Here is a tiny trained network, its code and every weight. The questions are about switching its units off for an input and a class, where a switched-off unit gives its printed mean instead of its output.

import numpy as np


def w(rows, s, z=0):
    codes = np.array(rows[::2]) - 128.0
    scale = np.full(codes.shape[1], s)
    scale[-1] = z or s
    return codes * scale


def norm(h):
    return h / np.sqrt((h * h).mean(-1, keepdims=True) + 1e-5)


def f(y):
    return y / 2 * (1 + np.tanh(0.7978845608 * (y + 0.044715 * y**3)))


def log_softmax(a):
    a = a - a.max(-1, keepdims=True)
    return a - np.log(np.exp(a).sum(-1, keepdims=True))


def net(x, mask):
    res = np.array(x, float).reshape(1, 8) / 4 @ E
    u = 0
    for l in range(2):
        y = f(norm(res) @ A[l][:, :-1].T + A[l][:, -1])
        res = res + np.where(mask[u : u + 9], y, B[l][:, -1]) @ B[l][:, :-1]
        u += 9
    return log_softmax(norm(res)[-1] @ U[:, :-1].T + U[:, -1])


A, B = {}, {}
E = w([
[60,139,87,152],'x0',
[37,213,156,162],'x1',
[161,145,103,227],'x2',
[84,203,180,51],'x3',
[98,145,102,119],'x4',
[193,162,87,2],'x5',
[190,96,139,155],'x6',
[112,100,175,93],'x7',
],0.0032)
A[0] = w([
[235,60,187,217,72],'L0N0',
[127,134,223,53,5],'L0N1',
[85,62,79,167,136],'L0N2',
[8,164,36,52,179],'L0N3',
[238,2,35,88,31],'L0N4',
[12,103,159,92,7],'L0N5',
[67,160,130,151,171],'L0N6',
[194,198,176,148,215],'L0N7',
[49,160,96,99,148],'L0N8',
],0.0064,0.0028)
B[0] = w([
[24,208,70,88,209],'L0N0',
[120,94,176,107,143],'L0N1',
[208,158,206,133,168],'L0N2',
[121,92,4,98,228],'L0N3',
[218,191,198,179,251],'L0N4',
[8,100,109,239,138],'L0N5',
[98,16,142,180,182],'L0N6',
[140,98,3,58,194],'L0N7',
[113,30,107,93,172],'L0N8',
],0.0051,0.0034)
A[1] = w([
[87,137,121,53,35],'L1N0',
[120,166,68,175,70],'L1N1',
[217,50,185,181,214],'L1N2',
[255,103,116,152,253],'L1N3',
[89,135,184,189,45],'L1N4',
[94,139,109,197,123],'L1N5',
[137,45,78,137,71],'L1N6',
[100,63,156,113,97],'L1N7',
[49,122,106,176,173],'L1N8',
],0.0089,0.0018)
B[1] = w([
[166,116,209,131,148],'L1N0',
[103,56,72,131,170],'L1N1',
[118,188,183,155,196],'L1N2',
[2,204,84,156,253],'L1N3',
[252,110,135,111,158],'L1N4',
[157,83,124,143,183],'L1N5',
[103,183,90,72,158],'L1N6',
[53,178,135,137,144],'L1N7',
[220,119,115,110,217],'L1N8',
],0.0059,0.0048)
U = w([
[43,81,227,36,9],'0',
[55,64,66,189,254],'1',
[196,67,195,220,54],'2',
[86,254,151,155,176],'3',
[149,114,70,17,130],'4',
],0.012,0.0039)

Each question gives the input, the list of numbers given to net, and the class t.
The units are the neurons (one row each of A and B). Each row of codes is followed by its name. A weight is (code - 128) times the scale printed after its matrix; where a second scale follows, it is the last column's (A, B and U).
mask holds one flag per neuron, layer by layer. A switched-off neuron (its flag False) gives its mean, the last column of its row in B, instead of its output. The means were averaged over made-up inputs and are rounded, as every weight is.
A unit's drop is (log p(t) with every unit on - log p(t) with that unit switched off) / (log p(t) with every unit on - log p(t) with every unit switched off).
The circuit of an input: a set's keep is (log p(t) with only the set's units on - log p(t) with every unit switched off) / (log p(t) with every unit on - log p(t) with every unit switched off). Starting from the 12 units with the biggest drops (on a tie, the unit counted first), units are removed one at a time, each time the one whose removal leaves the highest keep (on an exact tie, the one counted first), for as long as the keep stays at least 0.8.
units of the circuit, in order: the units of the circuit, biggest drop first
unit that matters most: the unit with the biggest drop
top k neurons: the k neurons with the biggest drops, biggest first
top k neurons in layer l: the k neurons of layer l with the biggest drops, biggest first
drop of u: that unit's drop, to one decimal
input [4,5,2,0,-2,-8,-7,5], class 2: units of the circuit, in order : L1N3; L1N4
input [-6,1,-5,-4,-4,-6,-6,7], class 2: top 3 neurons in layer 1 : L1N3; L1N4; L1N8
input [-8,4,-2,-2,-3,5,7,-4], class 3: units of the circuit, in order : L1N3
input [3,-1,-8,1,2,-3,-7,2], class 1: top 2 neurons : L0N5; L0N3
input [1,8,-6,8,2,5,6,-8], class 4: units of the circuit, in order : L0N3; L1N3
input [-5,1,6,8,-1,2,-3,3], class 4: top 2 neurons in layer 0 : L0N7; L0N5
input [1,7,4,8,1,5,3,1], class 4: units of the circuit, in order : L0N3; L1N3; L0N7
input [-2,7,-2,7,-4,4,7,-6], class 4: units of the circuit, in order : L0N7; L1N3
input [5,7,7,4,5,-8,4,-5], class 2: units of the circuit, in order : L1N3; L1N4; L1N8
input [0,0,-6,4,5,-7,-4,4], class 1: units of the circuit, in order : L0N5; L0N3
input [-3,7,8,-1,-7,7,4,-1], class 1: units of the circuit, in order : L1N1; L0N4
input [5,-8,2,-4,5,8,-6,7], class 3: units of the circuit, in order : L0N4; L1N3
input [-4,5,4,5,-5,1,-1,-1], class 4: top 2 neurons : L0N4; L0N7
input [-7,8,4,8,4,6,-4,1], class 4: unit that matters most : L0N3
input [-2,-4,-3,-3,8,7,5,-4], class 3: top 2 neurons : L0N4; L1N3
input [-4,8,-1,3,4,5,5,5], class 0: top 2 neurons in layer 1 : L1N0; L1N8
input [5,1,-4,4,6,0,-4,-6], class 1: top 2 neurons in layer 0 : L0N5; L0N6
input [8,2,-4,-6,-1,-8,-2,1], class 2: top 2 neurons in layer 0 : L0N2; L0N7
input [-6,0,3,4,5,1,7,-5], class 1: top 2 neurons : L0N7; L1N8
input [5,-7,-4,-7,7,3,-8,4], class 3: unit that matters most : L0N4
input [-6,7,8,1,1,-7,-3,-6], class 2: top 2 neurons in layer 1 : L1N3; L1N4
input [-5,7,-7,-4,8,6,6,2], class 0: top 2 neurons in layer 0 : L0N1; L0N4
input [6,2,4,-4,-8,-5,2,5], class 2: top 2 neurons in layer 0 : L0N3; L0N2
input [0,5,-6,5,-2,-3,1,-5], class 1: drop of L0N5 : 0.4
input [-3,5,-6,0,3,-7,5,4], class 2: drop of L1N3 : 0.2
